Here is a tiny trained network, its code and every weight. The questions are about switching its units off for an input and a class, where a switched-off unit gives its printed mean instead of its output.

import numpy as np


def w(rows, s, z=0):
    codes = np.array(rows[::2]) - 128.0
    scale = np.full(codes.shape[1], s)
    scale[-1] = z or s
    return codes * scale


def norm(h):
    return h / np.sqrt((h * h).mean(-1, keepdims=True) + 1e-5)


def f(y):
    return y / 2 * (1 + np.tanh(0.7978845608 * (y + 0.044715 * y**3)))


def log_softmax(a):
    a = a - a.max(-1, keepdims=True)
    return a - np.log(np.exp(a).sum(-1, keepdims=True))


def net(x, mask):
    res = np.array(x, float).reshape(1, 8) / 4 @ E
    u = 0
    for l in range(3):
        y = f(norm(res) @ A[l][:, :-1].T + A[l][:, -1])
        res = res + np.where(mask[u : u + 3], y, B[l][:, -1]) @ B[l][:, :-1]
        u += 3
    return log_softmax(norm(res)[-1] @ U[:, :-1].T + U[:, -1])


A, B = {}, {}
E = w([
[101,219,121,146,99,128,100,203,111,81],'x0',
[140,131,124,134,128,129,132,132,125,130],'x1',
[142,112,1,102,59,167,135,146,141,141],'x2',
[150,139,126,121,132,128,149,127,119,115],'x3',
[128,130,123,118,134,112,122,130,124,128],'x4',
[146,122,125,141,124,119,119,140,119,137],'x5',
[177,152,133,109,110,151,68,99,166,142],'x6',
[125,125,154,83,157,164,156,224,153,166],'x7',
],0.0063)
A[0] = w([
[52,82,124,145,108,107,208,158,73,103,74],'L0N1',
[118,128,53,67,3,101,142,169,154,158,5],'L0N2',
[113,167,113,153,41,58,104,181,144,73,167],'L0N3',
],0.0056,0.0021)
B[0] = w([
[254,71,45,159,136,70,11,228,234,90,246],'L0N1',
[141,95,224,98,138,87,103,131,21,71,250],'L0N2',
[97,170,96,167,120,138,174,82,196,154,251],'L0N3',
],0.0069,0.0028)
A[1] = w([
[102,147,95,33,207,192,172,253,134,231,73],'L1N1',
[201,188,177,55,84,186,37,82,183,135,26],'L1N2',
[155,124,189,93,157,187,124,231,108,145,4],'L1N3',
],0.0048,0.0029)
B[1] = w([
[181,174,47,187,81,136,114,2,141,130,252],'L1N1',
[153,71,75,150,194,94,113,245,232,70,173],'L1N2',
[56,96,124,217,218,124,86,61,55,99,179],'L1N3',
],0.0092,0.0025)
A[2] = w([
[194,72,141,38,131,68,164,116,146,255,6],'L2N1',
[128,243,134,128,97,135,101,228,95,134,105],'L2N2',
[155,93,69,75,18,233,120,152,68,116,75],'L2N3',
],0.0055,0.0017)
B[2] = w([
[66,194,132,115,42,168,201,143,205,173,211],'L2N1',
[127,1,180,86,61,182,208,104,148,234,251],'L2N2',
[107,196,250,122,202,104,83,154,100,127,254],'L2N3',
],0.0085,0.002)
U = w([
[124,162,28,204,147,114,82,2,98,110,254],'0',
[75,134,132,109,50,171,211,108,184,216,6],'1',
[184,74,71,136,186,70,97,246,211,78,54],'2',
[95,169,233,72,179,77,97,141,69,116,159],'3',
],0.01,0.00041)

Each question gives the input, the list of numbers given to net, and the class t.
The units are the neurons (one row each of A and B). Each row of codes is followed by its name. A weight is (code - 128) times the scale printed after its matrix; where a second scale follows, it is the last column's (A, B and U).
mask holds one flag per neuron, layer by layer. A switched-off neuron (its flag False) gives its mean, the last column of its row in B, instead of its output. The means were averaged over made-up inputs and are rounded, as every weight is.
A unit's drop is (log p(t) with every unit on - log p(t) with that unit switched off) / (log p(t) with every unit on - log p(t) with every unit switched off).
The circuit of an input: a set's keep is (log p(t) with only the set's units on - log p(t) with every unit switched off) / (log p(t) with every unit on - log p(t) with every unit switched off). Starting from all 9 units, units are removed one at a time, each time the one whose removal leaves the highest keep (on an exact tie, the one counted first), for as long as the keep stays at least 0.8.
circuit, biggest first: the units of the circuit, biggest drop first
top k neurons: the k neurons with the biggest drops, biggest first
top k neurons in layer l: the k neurons of layer l with the biggest drops, biggest first
drop of u: that unit's drop, to one decimal
input [0,1,6,-2,-3,6,6,-5], class 2: top 3 neurons => [L1N2, L1N1, L1N3]
input [-1,-1,0,1,-5,0,-6,8], class 0: top neuron => [L1N1]
input [-4,8,7,2,6,8,-3,2], class 3: circuit, biggest first => [L2N3, L0N2]
input [6,-3,4,1,1,4,-2,2], class 1: top 2 neurons => [L2N2, L0N3]
input [-7,-8,1,1,8,-8,7,7], class 0: top 4 neurons => [L1N1, L2N2, L0N1, L0N3]
input [4,8,-6,5,4,0,4,6], class 0: top 3 neurons => [L1N3, L1N1, L0N2]
input [3,-2,5,1,2,-4,3,3], class 3: top 2 neurons => [L0N2, L0N1]
input [8,2,-8,-3,2,-1,8,1], class 1: top 3 neurons => [L2N2, L0N1, L0N2]
input [-6,-5,8,-2,-4,-1,-5,4], class 3: top 2 neurons in layer 0 => [L0N2, L0N3]
input [5,-8,3,-5,1,3,-1,-3], class 1: top 3 neurons => [L1N1, L0N3, L2N2]
input [2,4,6,-3,-3,-2,-4,1], class 3: top 3 neurons => [L0N2, L2N3, L1N2]
input [-6,-2,3,3,-6,7,-8,0], class 2: top 2 neurons => [L0N1, L2N2]
input [2,-8,2,2,8,2,7,-5], class 2: top 2 neurons in layer 1 => [L1N2, L1N1]
input [-5,0,1,-2,2,5,7,1], class 2: circuit, biggest first => [L1N2]
input [4,1,5,-7,-7,-2,-7,-5], class 2: top 2 neurons in layer 1 => [L1N1, L1N3]
input [-2,4,-3,-4,8,1,4,4], class 0: top 2 neurons in layer 0 => [L0N1, L0N2]
input [-4,-3,-6,7,-8,1,7,1], class 2: top 2 neurons => [L1N2, L0N2]
input [1,8,-6,6,1,8,4,6], class 0: top 2 neurons in layer 0 => [L0N2, L0N1]
input [4,-8,-4,-4,-8,-3,-2,3], class 1: top 2 neurons => [L0N2, L2N2]
input [4,-6,4,-7,1,-1,-3,-2], class 1: top 3 neurons => [L0N3, L2N2, L1N1]
input [1,-5,6,3,5,8,6,6], class 0: top 2 neurons in layer 1 => [L1N3, L1N1]
input [0,-6,8,1,3,-2,-2,4], class 3: circuit, biggest first => [L2N3]
input [7,-3,4,-2,8,-6,5,-6], class 1: top 2 neurons in layer 1 => [L1N1, L1N3]
input [-1,2,8,8,1,-6,2,-5], class 3: drop of L2N3 => 0.4
input [3,-5,3,8,2,6,-2,2], class 1: top 2 neurons in layer 1 => [L1N1, L1N2]
input [1,-4,-8,-5,-6,3,8,-4], class 2: drop of L1N2 => 1.1
